How the elements are linked:
Z297: *>Z780, $>Z622, @>Z68, &>Z893, %>Z778, ^>Z946, ~>Z127
Z720: *>Z289, $>Z395, @>Z155, &>Z575, %>Z962, ^>Z458, ~>Z36
Z575: *>Z960, $>Z328, @>Z808, &>Z720, %>Z491, ^>Z974, ~>Z102
Z997: *>Z730, $>Z744, @>Z989, &>Z225, %>Z399, ^>Z423, ~>Z100
Z860: *>Z744, $>Z730, @>Z491, &>Z127, %>Z808, ^>Z62, ~>Z893
Z13: *>Z379, $>Z806, @>Z658, &>Z196, %>Z423, ^>Z399, ~>Z923
Z269: *>Z778, $>Z799, @>Z162, &>Z35, %>Z780, ^>Z257, ~>Z816
Z640: *>Z207, $>Z923, @>Z685, &>Z257, %>Z343, ^>Z35, ~>Z806
Z986: *>Z658, $>Z974, @>Z379, &>Z176, %>Z990, ^>Z328, ~>Z41
Z549: *>Z176, $>Z878, @>Z196, &>Z658, %>Z507, ^>Z59, ~>Z215
Z100: *>Z116, $>Z74, @>Z594, &>Z50, %>Z849, ^>Z675, ~>Z997
Z452: *>Z507, $>Z248, @>Z88, &>Z990, %>Z176, ^>Z146, ~>Z19
Z289: *>Z720, $>Z59, @>Z816, &>Z960, %>Z501, ^>Z878, ~>Z162
Z628: *>Z990, $>Z199, @>Z423, &>Z507, %>Z658, ^>Z989, ~>Z377
Z41: *>Z782, $>Z834, @>Z159, &>Z635, %>Z153, ^>Z648, ~>Z986
Z561: *>Z248, $>Z507, @>Z234, &>Z199, %>Z878, ^>Z501, ~>Z906
Z605: *>Z296, $>Z111, @>Z893, &>Z68, %>Z102, ^>Z992, ~>Z491
Z906: *>Z114, $>Z376, @>Z168, &>Z559, %>Z925, ^>Z665, ~>Z561
Z199: *>Z341, $>Z628, @>Z228, &>Z561, %>Z421, ^>Z885, ~>Z559
Z761: *>Z417, $>Z629, @>Z635, &>Z159, %>Z511, ^>Z948, ~>Z715
Z923: *>Z159, $>Z640, @>Z782, &>Z417, %>Z675, ^>Z849, ~>Z13
Z786: *>Z925, $>Z635, @>Z629, &>Z834, %>Z114, ^>Z36, ~>Z458
Z248: *>Z561, $>Z452, @>Z980, &>Z341, %>Z458, ^>Z962, ~>Z114
Z421: *>Z974, $>Z658, @>Z806, &>Z878, %>Z199, ^>Z960, ~>Z685
Z629: *>Z257, $>Z761, @>Z786, &>Z207, %>Z946, ^>Z778, ~>Z514
Z661: *>Z882, $>Z162, @>Z799, &>Z884, %>Z789, ^>Z215, ~>Z59
Z102: *>Z267, $>Z648, @>Z361, &>Z36, %>Z605, ^>Z834, ~>Z575
Z172: *>Z849, $>Z361, @>Z648, &>Z948, %>Z116, ^>Z159, ~>Z147
Z62: *>Z228, $>Z286, @>Z341, &>Z980, %>Z22, ^>Z860, ~>Z928
Z507: *>Z452, $>Z561, @>Z590, &>Z628, %>Z549, ^>Z722, ~>Z376
Z423: *>Z286, $>Z228, @>Z628, &>Z590, %>Z13, ^>Z997, ~>Z675
Z225: *>Z804, $>Z338, @>Z722, &>Z997, %>Z793, ^>Z590, ~>Z50
Z730: *>Z997, $>Z860, @>Z357, &>Z804, %>Z147, ^>Z286, ~>Z116
Z733: *>Z793, $>Z155, @>Z395, &>Z147, %>Z804, ^>Z715, ~>Z948
Z207: *>Z640, $>Z159, @>Z834, &>Z629, %>Z928, ^>Z361, ~>Z22
Z127: *>Z338, $>Z804, @>Z962, &>Z860, %>Z155, ^>Z980, ~>Z297
Z665: *>Z68, $>Z789, @>Z780, &>Z296, %>Z162, ^>Z906, ~>Z501
Z146: *>Z722, $>Z962, @>Z804, &>Z357, %>Z395, ^>Z452, ~>Z557
Z594: *>Z111, $>Z296, @>Z100, &>Z789, %>Z884, ^>Z377, ~>Z989
Z946: *>Z168, $>Z511, @>Z114, &>Z928, %>Z629, ^>Z297, ~>Z980
Z799: *>Z948, $>Z269, @>Z661, &>Z849, %>Z50, ^>Z417, ~>Z793
Z491: *>Z885, $>Z357, @>Z860, &>Z962, %>Z575, ^>Z341, ~>Z605
Z808: *>Z773, $>Z147, @>Z575, &>Z155, %>Z860, ^>Z22, ~>Z361
Z361: *>Z35, $>Z172, @>Z102, &>Z778, %>Z893, ^>Z207, ~>Z808
Z68: *>Z665, $>Z557, @>Z297, &>Z605, %>Z36, ^>Z114, ~>Z962
Z885: *>Z491, $>Z989, @>Z744, &>Z501, %>Z960, ^>Z199, ~>Z296
Z590: *>Z88, $>Z234, @>Z507, &>Z423, %>Z196, ^>Z225, ~>Z415
Z884: *>Z648, $>Z267, @>Z849, &>Z661, %>Z594, ^>Z782, ~>Z311
Z780: *>Z297, $>Z50, @>Z665, &>Z74, %>Z269, ^>Z168, ~>Z338
Z59: *>Z395, $>Z289, @>Z793, &>Z311, %>Z722, ^>Z549, ~>Z661
Z228: *>Z62, $>Z423, @>Z199, &>Z234, %>Z806, ^>Z744, ~>Z343
Z806: *>Z22, $>Z13, @>Z421, &>Z585, %>Z228, ^>Z773, ~>Z640
Z992: *>Z559, $>Z153, @>Z928, &>Z114, %>Z834, ^>Z605, ~>Z341
Z878: *>Z458, $>Z549, @>Z585, &>Z421, %>Z561, ^>Z289, ~>Z925
Z377: *>Z153, $>Z559, @>Z675, &>Z376, %>Z782, ^>Z594, ~>Z628
Z234: *>Z980, $>Z590, @>Z561, &>Z228, %>Z585, ^>Z338, ~>Z168
Z793: *>Z733, $>Z816, @>Z59, &>Z399, %>Z225, ^>Z196, ~>Z799
Z417: *>Z761, $>Z257, @>Z215, &>Z923, %>Z415, ^>Z799, ~>Z196
Z379: *>Z13, $>Z22, @>Z986, &>Z715, %>Z286, ^>Z147, ~>Z159
Z114: *>Z906, $>Z19, @>Z946, &>Z992, %>Z786, ^>Z68, ~>Z248
Z648: *>Z884, $>Z102, @>Z172, &>Z882, %>Z111, ^>Z41, ~>Z328
Z74: *>Z893, $>Z100, @>Z296, &>Z780, %>Z35, ^>Z343, ~>Z744
Z925: *>Z786, $>Z215, @>Z257, &>Z685, %>Z906, ^>Z162, ~>Z878
Z974: *>Z421, $>Z986, @>Z22, &>Z458, %>Z341, ^>Z575, ~>Z834
Z458: *>Z878, $>Z176, @>Z514, &>Z974, %>Z248, ^>Z720, ~>Z786
Z168: *>Z946, $>Z415, @>Z906, &>Z343, %>Z257, ^>Z780, ~>Z234
Z147: *>Z399, $>Z808, @>Z328, &>Z733, %>Z730, ^>Z379, ~>Z172
Z675: *>Z144, $>Z343, @>Z377, &>Z415, %>Z923, ^>Z100, ~>Z423
Z153: *>Z377, $>Z992, @>Z144, &>Z19, %>Z41, ^>Z111, ~>Z990
Z559: *>Z992, $>Z377, @>Z343, &>Z906, %>Z685, ^>Z296, ~>Z199
Z962: *>Z501, $>Z146, @>Z127, &>Z491, %>Z720, ^>Z248, ~>Z68
Z116: *>Z100, $>Z893, @>Z111, &>Z622, %>Z172, ^>Z144, ~>Z730
Z19: *>Z376, $>Z114, @>Z511, &>Z153, %>Z635, ^>Z557, ~>Z452
Z176: *>Z549, $>Z458, @>Z715, &>Z986, %>Z452, ^>Z395, ~>Z635
Z804: *>Z225, $>Z127, @>Z146, &>Z730, %>Z733, ^>Z88, ~>Z622
Z685: *>Z834, $>Z782, @>Z640, &>Z925, %>Z559, ^>Z267, ~>Z421
Z882: *>Z661, $>Z36, @>Z948, &>Z648, %>Z557, ^>Z635, ~>Z395
Z773: *>Z808, $>Z399, @>Z960, &>Z816, %>Z744, ^>Z806, ~>Z35
Z782: *>Z41, $>Z685, @>Z923, &>Z215, %>Z377, ^>Z884, ~>Z658
Z585: *>Z514, $>Z196, @>Z878, &>Z806, %>Z234, ^>Z816, ~>Z257
Z338: *>Z127, $>Z225, @>Z501, &>Z744, %>Z816, ^>Z234, ~>Z780
Z744: *>Z860, $>Z997, @>Z885, &>Z338, %>Z773, ^>Z228, ~>Z74
Z22: *>Z806, $>Z379, @>Z974, &>Z514, %>Z62, ^>Z808, ~>Z207
Z789: *>Z557, $>Z665, @>Z50, &>Z594, %>Z661, ^>Z376, ~>Z722
Z816: *>Z155, $>Z793, @>Z289, &>Z773, %>Z338, ^>Z585, ~>Z269
Z990: *>Z628, $>Z341, @>Z286, &>Z452, %>Z986, ^>Z357, ~>Z153
Z399: *>Z147, $>Z773, @>Z311, &>Z793, %>Z997, ^>Z13, ~>Z849
Z267: *>Z102, $>Z884, @>Z35, &>Z162, %>Z296, ^>Z685, ~>Z960
Z50: *>Z622, $>Z780, @>Z789, &>Z100, %>Z799, ^>Z415, ~>Z225
Z257: *>Z629, $>Z417, @>Z925, &>Z640, %>Z168, ^>Z269, ~>Z585
Z960: *>Z575, $>Z311, @>Z773, &>Z289, %>Z885, ^>Z421, ~>Z267
Z415: *>Z511, $>Z168, @>Z376, &>Z675, %>Z417, ^>Z50, ~>Z590
Z286: *>Z423, $>Z62, @>Z990, &>Z88, %>Z379, ^>Z730, ~>Z144
Z834: *>Z685, $>Z41, @>Z207, &>Z786, %>Z992, ^>Z102, ~>Z974
Z144: *>Z675, $>Z928, @>Z153, &>Z511, %>Z159, ^>Z116, ~>Z286
Z341: *>Z199, $>Z990, @>Z62, &>Z248, %>Z974, ^>Z491, ~>Z992
Z111: *>Z594, $>Z605, @>Z116, &>Z557, %>Z648, ^>Z153, ~>Z357
Z715: *>Z196, $>Z514, @>Z176, &>Z379, %>Z88, ^>Z733, ~>Z761
Z514: *>Z585, $>Z715, @>Z458, &>Z22, %>Z980, ^>Z155, ~>Z629
Z376: *>Z19, $>Z906, @>Z415, &>Z377, %>Z215, ^>Z789, ~>Z507
Z893: *>Z74, $>Z116, @>Z605, &>Z297, %>Z361, ^>Z928, ~>Z860
Z296: *>Z605, $>Z594, @>Z74, &>Z665, %>Z267, ^>Z559, ~>Z885
Z159: *>Z923, $>Z207, @>Z41, &>Z761, %>Z144, ^>Z172, ~>Z379
Z35: *>Z361, $>Z849, @>Z267, &>Z269, %>Z74, ^>Z640, ~>Z773
Z311: *>Z328, $>Z960, @>Z399, &>Z59, %>Z989, ^>Z658, ~>Z884
Z658: *>Z986, $>Z421, @>Z13, &>Z549, %>Z628, ^>Z311, ~>Z782
Z622: *>Z50, $>Z297, @>Z557, &>Z116, %>Z948, ^>Z511, ~>Z804
Z155: *>Z816, $>Z733, @>Z720, &>Z808, %>Z127, ^>Z514, ~>Z778
Z778: *>Z269, $>Z948, @>Z36, &>Z361, %>Z297, ^>Z629, ~>Z155
Z343: *>Z928, $>Z675, @>Z559, &>Z168, %>Z640, ^>Z74, ~>Z228
Z501: *>Z962, $>Z722, @>Z338, &>Z885, %>Z289, ^>Z561, ~>Z665
Z722: *>Z146, $>Z501, @>Z225, &>Z989, %>Z59, ^>Z507, ~>Z789
Z980: *>Z234, $>Z88, @>Z248, &>Z62, %>Z514, ^>Z127, ~>Z946
Z215: *>Z635, $>Z925, @>Z417, &>Z782, %>Z376, ^>Z661, ~>Z549
Z88: *>Z590, $>Z980, @>Z452, &>Z286, %>Z715, ^>Z804, ~>Z511
Z928: *>Z343, $>Z144, @>Z992, &>Z946, %>Z207, ^>Z893, ~>Z62
Z635: *>Z215, $>Z786, @>Z761, &>Z41, %>Z19, ^>Z882, ~>Z176
Z948: *>Z799, $>Z778, @>Z882, &>Z172, %>Z622, ^>Z761, ~>Z733
Z196: *>Z715, $>Z585, @>Z549, &>Z13, %>Z590, ^>Z793, ~>Z417
Z36: *>Z162, $>Z882, @>Z778, &>Z102, %>Z68, ^>Z786, ~>Z720
Z328: *>Z311, $>Z575, @>Z147, &>Z395, %>Z357, ^>Z986, ~>Z648
Z989: *>Z357, $>Z885, @>Z997, &>Z722, %>Z311, ^>Z628, ~>Z594
Z395: *>Z59, $>Z720, @>Z733, &>Z328, %>Z146, ^>Z176, ~>Z882
Z511: *>Z415, $>Z946, @>Z19, &>Z144, %>Z761, ^>Z622, ~>Z88
Z557: *>Z789, $>Z68, @>Z622, &>Z111, %>Z882, ^>Z19, ~>Z146
Z849: *>Z172, $>Z35, @>Z884, &>Z799, %>Z100, ^>Z923, ~>Z399
Z357: *>Z989, $>Z491, @>Z730, &>Z146, %>Z328, ^>Z990, ~>Z111
Z162: *>Z36, $>Z661, @>Z269, &>Z267, %>Z665, ^>Z925, ~>Z289

In the rows, 50 means zero.

The rows follow the links: the fewer symbols apart two elements are, the more alike their rows tend to be.

Each row is also shifted at random along 7 hidden directions that mean nothing.

Known rows, each with its element:
 48   53   58   43   48   46   45   45   59   57   53   47   46   51   52   56   49   51   56   57   51   56   53   53   47   47   46   47   49   49   43   46   48   43   47   53   44   50   47   39   42   53   37   45   44   43   50   41   49   43   45   50   51: Z207
 56   48   40   54   51   44   54   48   48   36   53   57   42   40   49   41   49   50   49   66   45   39   45   56   52   51   51   49   73   52   47   49   54   46   46   55   47   46   60   61   48   47   46   55   54   46   47   39   50   48   57   52   41: Z960
 45   44   49   53   55   49   49   64   44   47   46   56   55   36   56   52   48   54   44   46   47   43   47   48   50   57   57   48   45   69   44   41   57   54   45   54   37   55   57   54   57   44   54   54   66   48   63   44   53   52   39   42   44: Z594
 67   61   49   50   58   55   49   36   56   41   62   46   42   55   53   37   57   56   53   68   48   62   42   55   52   53   48   47   45   49   50   48   42   44   43   40   57   35   45   49   40   35   51   42   36   55   40   42   49   47   49   61   50: Z399
 62   53   54   61   53   53   50   41   54   55   58   49   46   51   50   45   50   55   55   53   46   52   45   60   54   54   52   42   53   49   50   56   49   47   49   38   52   41   39   55   54   49   46   40   47   52   49   45   50   45   53   55   58: Z116
 33   47   71   47   59   55   47   52   51   51   53   61   49   68   53   46   45   52   47   60   47   58   50   50   49   49   56   57   48   61   48   47   41   52   41   56   51   63   62   43   51   47   37   45   54   49   50   53   50   50   51   46   43: Z744
 69   45   59   40   53   51   46   53   55   49   50   49   39   67   59   54   46   47   51   63   48   48   56   54   54   52   45   49   45   55   53   52   50   48   44   51   55   48   53   50   48   52   28   50   43   49   42   51   46   55   45   52   48: Z549
 28   64   76   44   53   48   49   29   47   53   56   49   52   59   53   49   40   58   59   60   49   65   49   44   38   37   48   61   47   35   49   62   54   55   51   48   65   47   33   37   44   51   45   38   42   49   49   37   48   52   62   63   52: Z733
 56   57   35   54   55   45   52   49   51   41   56   47   39   35   52   42   46   55   50   72   48   50   45   54   44   48   51   39   63   53   42   51   53   44   41   48   45   41   50   59   47   44   42   51   51   48   49   36   47   41   51   54   40: Z773
 30   52   70   45   48   52   51   49   56   55   56   52   54   61   54   50   48   42   52   46   43   53   55   48   48   51   49   58   47   41   51   56   51   49   49   51   58   51   49   42   43   55   40   44   47   42   51   48   47   53   51   53   59: Z992
 41   47   56   56   53   55   48   44   54   51   60   55   49   57   60   51   56   41   43   52   43   51   54   51   49   54   50   50   38   44   51   48   45   47   53   38   47   42   51   45   40   33   60   49   49   47   50   45   54   59   45   65   63: Z153
 62   60   29   43   40   42   56   53   53   49   48   40   53   36   52   50   48   53   61   64   47   52   54   37   47   48   57   44   52   51   40   51   48   45   50   48   45   41   54   52   43   52   43   59   47   43   48   49   50   45   45   53   48: Z720
 75   43   33   49   47   46   49   59   52   50   41   48   54   49   57   56   54   53   52   65   47   49   55   45   51   56   61   45   44   68   40   44   47   45   50   48   40   47   66   53   49   40   45   53   57   48   45   52   53   48   37   46   44: Z146
 53   43   48   47   45   48   50   67   54   53   46   44   43   50   48   58   48   46   55   50   56   49   57   56   57   49   47   49   54   63   56   51   50   49   47   61   49   56   53   59   57   67   33   53   47   51   44   58   47   52   44   36   46: Z168
 49   50   34   37   36   45   58   64   49   50   39   40   57   36   45   48   47   55   58   50   48   54   51   38   47   49   55   48   49   54   43   41   57   53   53   55   52   48   48   52   50   59   43   61   43   49   54   65   48   46   51   45   50: Z289
 52   39   67   59   59   57   56   46   46   56   52   62   57   53   47   45   49   51   38   41   46   42   48   49   52   51   45   55   57   45   51   48   51   49   48   57   57   55   50   47   57   59   59   50   54   52   51   54   46   50   63   50   51: Z575
 41   46   54   41   54   53   53   45   48   51   48   51   48   71   56   55   59   44   43   55   44   55   59   43   48   48   47   57   39   42   49   45   45   46   55   52   61   48   54   38   43   41   53   50   44   47   47   59   49   47   51   58   50: Z458
 39   53   48   48   46   45   48   45   46   40   47   48   45   53   48   46   51   42   53   49   49   45   50   48   51   48   44   56   43   41   55   51   56   51   51   50   47   48   48   47   45   46   63   54   46   48   49   47   54   56   52   55   48: Z215
 38   38   48   55   50   53   46   54   53   49   40   52   49   68   43   53   53   55   52   59   50   43   54   48   52   46   54   50   61   59   45   39   49   41   46   63   51   52   71   52   56   52   53   55   60   51   43   59   54   40   46   39   36: Z778
 72   51   48   55   52   49   47   41   56   56   56   42   39   52   49   56   56   48   46   54   57   54   51   61   46   50   44   47   54   43   47   60   45   40   49   45   49   43   45   49   47   50   52   47   46   50   47   46   50   44   50   56   54: Z629
 55   49   44   45   45   48   52   53   54   41   44   36   48   59   52   48   54   54   62   77   42   47   56   45   51   55   51   50   40   57   47   47   51   43   45   47   54   38   60   50   41   46   43   54   46   50   41   56   49   44   44   56   47: Z661
 52   47   52   57   50   54   58   49   49   49   51   50   57   42   50   52   53   50   49   44   53   46   51   44   46   54   55   50   58   48   53   54   48   49   51   50   50   52   53   54   58   48   62   52   61   52   55   50   52   52   50   45   53: Z68
 55   42   32   55   51   46   41   49   51   50   44   48   48   51   49   58   52   49   50   53   55   43   50   54   57   50   48   39   54   55   53   54   50   45   55   46   42   44   58   60   52   47   49   50   53   52   40   50   51   52   39   48   46: Z511
 53   50   49   53   46   49   55   47   53   51   52   45   45   50   53   54   51   45   48   47   51   47   55   52   48   49   44   49   55   41   55   62   51   48   54   45   54   50   41   53   50   55   50   50   50   48   50   48   51   51   53   54   62: Z114
 76   44   28   65   52   49   41   46   48   52   50   48   49   46   45   50   59   47   44   39   51   49   44   57   56   46   49   38   55   48   51   45   46   48   56   44   39   43   55   52   47   44   61   47   50   51   42   48   51   48   42   48   50: Z379
 58   40   59   53   56   49   41   46   51   57   44   57   48   69   53   59   47   53   46   48   54   50   52   56   50   47   52   52   49   54   54   52   44   49   49   51   49   56   61   48   53   49   44   44   52   54   47   50   54   52   47   41   44: Z88
 42   49   58   44   55   57   46   48   46   57   51   50   59   59   51   49   46   57   51   53   44   54   47   43   51   48   51   45   40   55   44   43   47   49   50   52   57   51   51   44   47   48   46   44   42   53   46   55   44   46   51   45   50: Z147
 57   50   53   52   48   56   46   51   53   49   54   40   48   55   49   48   52   55   48   46   54   53   45   51   51   57   49   53   46   54   56   53   47   49   52   42   56   51   42   51   57   46   51   45   45   59   50   54   46   50   43   48   50: Z50
 57   52   51   45   38   49   49   59   59   58   44   42   64   43   50   55   44   53   64   47   45   52   52   39   50   57   56   44   42   60   44   51   57   48   51   48   47   52   49   51   46   60   34   44   49   47   54   53   44   51   45   44   56: Z111
 35   54   61   47   58   51   50   49   54   45   51   59   54   56   59   44   46   53   50   71   42   49   53   46   40   48   59   55   45   53   38   49   48   44   47   54   53   48   64   43   41   39   45   44   62   44   54   43   52   46   49   53   45: Z491
 51   43   48   52   53   51   48   51   49   51   41   53   55   57   52   45   50   55   55   63   41   43   48   45   58   52   55   47   51   56   42   40   51   47   49   49   49   46   67   49   48   48   46   47   52   47   42   57   49   47   48   52   49: Z328
 46   52   49   40   54   55   38   56   49   52   47   49   50   59   53   50   55   47   44   43   50   61   47   47   51   46   55   49   32   51   50   39   38   52   50   45   49   56   52   41   39   39   52   46   44   48   50   57   50   54   40   49   47: Z423
 54   47   40   56   48   53   51   48   50   40   49   55   44   57   54   38   54   50   49   72   40   46   49   51   57   52   51   44   59   58   49   47   46   49   45   44   51   42   70   59   45   32   49   55   54   49   37   50   49   50   50   60   44: Z989
 50   58   64   39   51   55   47   49   60   50   61   41   48   55   51   43   52   55   62   54   44   63   52   47   48   51   49   54   35   58   44   46   43   46   43   51   55   51   47   38   47   53   37   43   46   48   50   43   48   47   44   49   49: Z35
 41   58   43   44   37   40   56   50   53   51   39   43   58   34   54   50   41   55   67   59   51   45   50   37   42   50   53   42   52   56   42   57   62   47   52   47   47   45   40   52   43   58   38   48   46   47   54   50   45   50   48   53   57: Z557
 71   47   41   52   53   49   51   58   47   52   51   51   54   28   51   53   44   58   45   41   56   54   47   43   41   51   63   47   53   57   42   50   43   50   52   50   38   56   51   53   55   45   55   49   62   54   65   49   52   41   42   35   45: Z127
 50   51   71   53   47   57   49   47   50   52   55   53   52   55   47   49   48   41   49   33   52   50   47   56   54   49   40   54   50   40   57   56   56   56   49   50   58   53   38   47   57   58   46   42   45   51   49   49   45   62   52   48   59: Z377
 62   48   56   44   44   47   47   56   54   58   46   43   43   36   38   48   41   48   57   33   57   48   49   56   53   48   37   45   58   50   52   54   62   52   46   60   50   54   31   57   55   80   28   48   39   49   50   52   41   51   51   36   51: Z640
 84   47   66   53   51   58   49   53   58   59   60   48   52   54   47   50   49   54   54   50   45   51   54   54   50   54   47   49   52   55   45   51   51   44   46   50   52   49   50   46   55   63   39   47   50   52   50   53   45   43   46   44   54: Z102
 53   60   47   44   47   51   47   57   60   50   58   44   42   48   50   51   51   46   54   50   48   58   51   55   48   52   47   50   48   55   45   51   44   48   49   46   45   47   45   47   47   54   39   48   44   45   50   48   52   46   43   48   54: Z343
 55   50   52   37   49   56   45   59   54   62   53   45   58   51   52   55   52   44   58   40   46   52   54   40   46   50   52   50   25   51   39   41   49   49   51   48   44   52   44   35   38   46   47   47   51   43   60   46   49   50   42   53   56: Z41
 53   33   62   52   61   52   52   58   38   50   40   62   64   52   52   57   46   53   38   40   56   43   53   44   52   50   56   54   46   60   51   41   61   54   53   63   44   62   59   53   63   48   57   57   64   55   52   51   51   50   48   38   42: Z395

Where do the symbols, taken in turn from left to right, take each start?
Answer with the element's name.
 41   45   44   55   47   56   48   56   48   46   49   48   51   58   45   48   59   53   51   45   55   55   47   47   57   53   56   55   51   54   54   43   41   50   54   51   53   54   54   52   61   50   60   51   52   58   50   63   49   55   46   42   46
* ~ $ ~ * & -> Z100
 40   47   61   48   59   54   50   44   44   45   48   54   52   69   46   48   54   57   40   53   52   54   45   51   51   47   50   53   47   46   56   44   48   54   49   49   60   51   54   52   55   42   57   49   51   58   43   55   49   49   52   51   37
% & % @ ~ -> Z884
 61   50   48   51   54   51   48   58   44   44   48   49   55   35   48   43   52   46   48   38   47   44   43   51   55   56   56   45   44   56   47   46   56   54   48   57   36   52   52   52   56   47   61   56   60   48   59   44   55   48   44   45   44
& % ^ @ % -> Z417
 47   41   42   52   45   50   46   47   54   59   46   55   47   53   49   49   47   48   47   48   49   52   48   52   54   44   49   46   59   49   48   47   41   47   50   53   50   52   63   51   47   55   42   45   46   47   41   57   45   48   52   43   49
$ * * * ^ ~ & -> Z50
 53   65   35   42   42   43   53   51   48   48   46   38   59   32   54   53   51   53   65   51   47   54   51   30   41   49   60   51   38   46   42   49   56   49   56   44   41   40   40   41   43   42   62   54   48   46   61   44   53   45   43   58   53
& ^ ~ % $ $ -> Z990
 37   54   52   45   52   46   45   49   50   42   52   54   42   56   54   51   50   43   48   60   56   55   53   53   39   44   52   55   49   45   51   54   39   51   47   51   47   55   56   47   44   42   49   53   54   46   52   41   55   52   48   52   43
& % @ $ @ -> Z13
 49   49   45   43   53   51   44   54   53   50   50   45   46   54   51   55   55   43   50   49   47   52   50   47   52   48   49   46   34   61   46   38   47   51   50   53   39   47   55   44   44   44   54   53   53   48   47   46   55   48   37   48   44
$ ~ @ ^ -> Z960
 67   50   45   56   55   52   48   47   44   50   53   47   51   41   50   51   49   60   41   49   54   53   45   50   46   49   57   46   51   52   48   54   42   53   56   40   48   48   41   53   54   39   62   46   53   58   61   47   52   47   49   52   48
~ * % % ^ -> Z415
 31   54   45   41   52   47   53   49   47   50   49   50   51   43   46   44   46   43   51   34   50   56   45   48   48   41   43   52   55   34   55   46   51   55   54   56   54   56   41   46   47   55   54   55   41   47   51   47   44   52   55   46   48
~ ~ % ~ @ % -> Z685
 52   49   41   56   50   49   56   53   54   51   53   53   53   37   50   48   49   51   51   54   47   40   52   49   47   55   55   44   63   60   42   53   54   46   48   51   42   47   59   59   51   50   44   53   61   46   51   46   48   46   47   51   51
* $ $ ~ -> Z885
 60   51   39   48   47   51   49   59   53   46   51   51   42   48   57   48   53   42   44   60   45   51   53   49   53   51   52   47   46   54   40   42   38   49   50   50   42   48   63   48   40   38   47   52   52   42   49   50   51   48   39   54   50
~ & % ~ ^ ~ -> Z162
 53   51   38   45   47   48   45   55   50   48   47   46   51   39   49   49   56   43   52   43   47   48   52   48   56   53   48   46   37   52   48   45   50   53   50   49   43   47   46   42   45   45   53   55   51   48   54   47   51   49   41   51   50
^ & * @ -> Z948
 48   48   42   44   43   49   46   62   43   49   41   48   52   45   53   53   49   42   48   32   52   53   48   41   50   48   52   56   30   50   54   47   49   60   55   51   49   60   47   43   47   46   58   57   45   51   55   57   49   57   44   45   51
* $ $ ~ & -> Z153
 45   51   66   57   56   61   49   48   48   52   60   53   49   52   47   47   54   50   41   39   53   51   46   54   53   57   51   52   46   52   56   50   44   55   49   52   51   58   47   49   59   52   56   45   55   54   57   53   44   50   50   41   51
~ & ~ & -> Z74
 61   51   36   59   54   53   51   45   47   51   55   50   50   42   46   42   58   54   44   45   46   54   39   47   48   51   53   44   57   42   51   47   42   42   52   45   50   42   46   50   53   46   66   52   47   53   48   48   49   42   53   49   52
@ @ * @ ~ ^ -> Z685
 38   59   65   42   45   52   56   50   49   49   52   46   53   53   49   44   43   48   57   52   51   57   52   41   49   51   51   61   49   42   52   54   49   55   50   48   65   59   41   42   46   54   46   47   42   52   53   58   46   53   58   52   54
% * $ ^ -> Z176
 58   50   54   45   49   45   45   46   50   45   50   42   44   55   48   51   46   51   52   45   55   54   44   58   52   46   47   49   51   45   54   52   52   50   50   52   54   50   45   49   48   54   45   47   42   50   41   49   49   54   55   48   46
~ ^ @ * ~ -> Z395
 55   41   58   60   61   55   39   44   63   53   58   54   42   72   52   55   53   49   46   64   45   45   50   62   56   56   49   45   52   58   50   46   45   41   45   49   42   45   68   56   52   43   42   44   59   45   39   43   57   55   40   51   48
@ $ ^ % ^ -> Z834
 65   43   64   50   61   56   50   55   45   45   46   57   53   63   54   49   52   53   39   51   51   45   51   50   53   53   54   57   42   59   54   40   49   52   44   55   49   56   64   50   59   43   57   54   63   52   52   50   54   51   49   46   36
$ @ $ % ^ % -> Z196
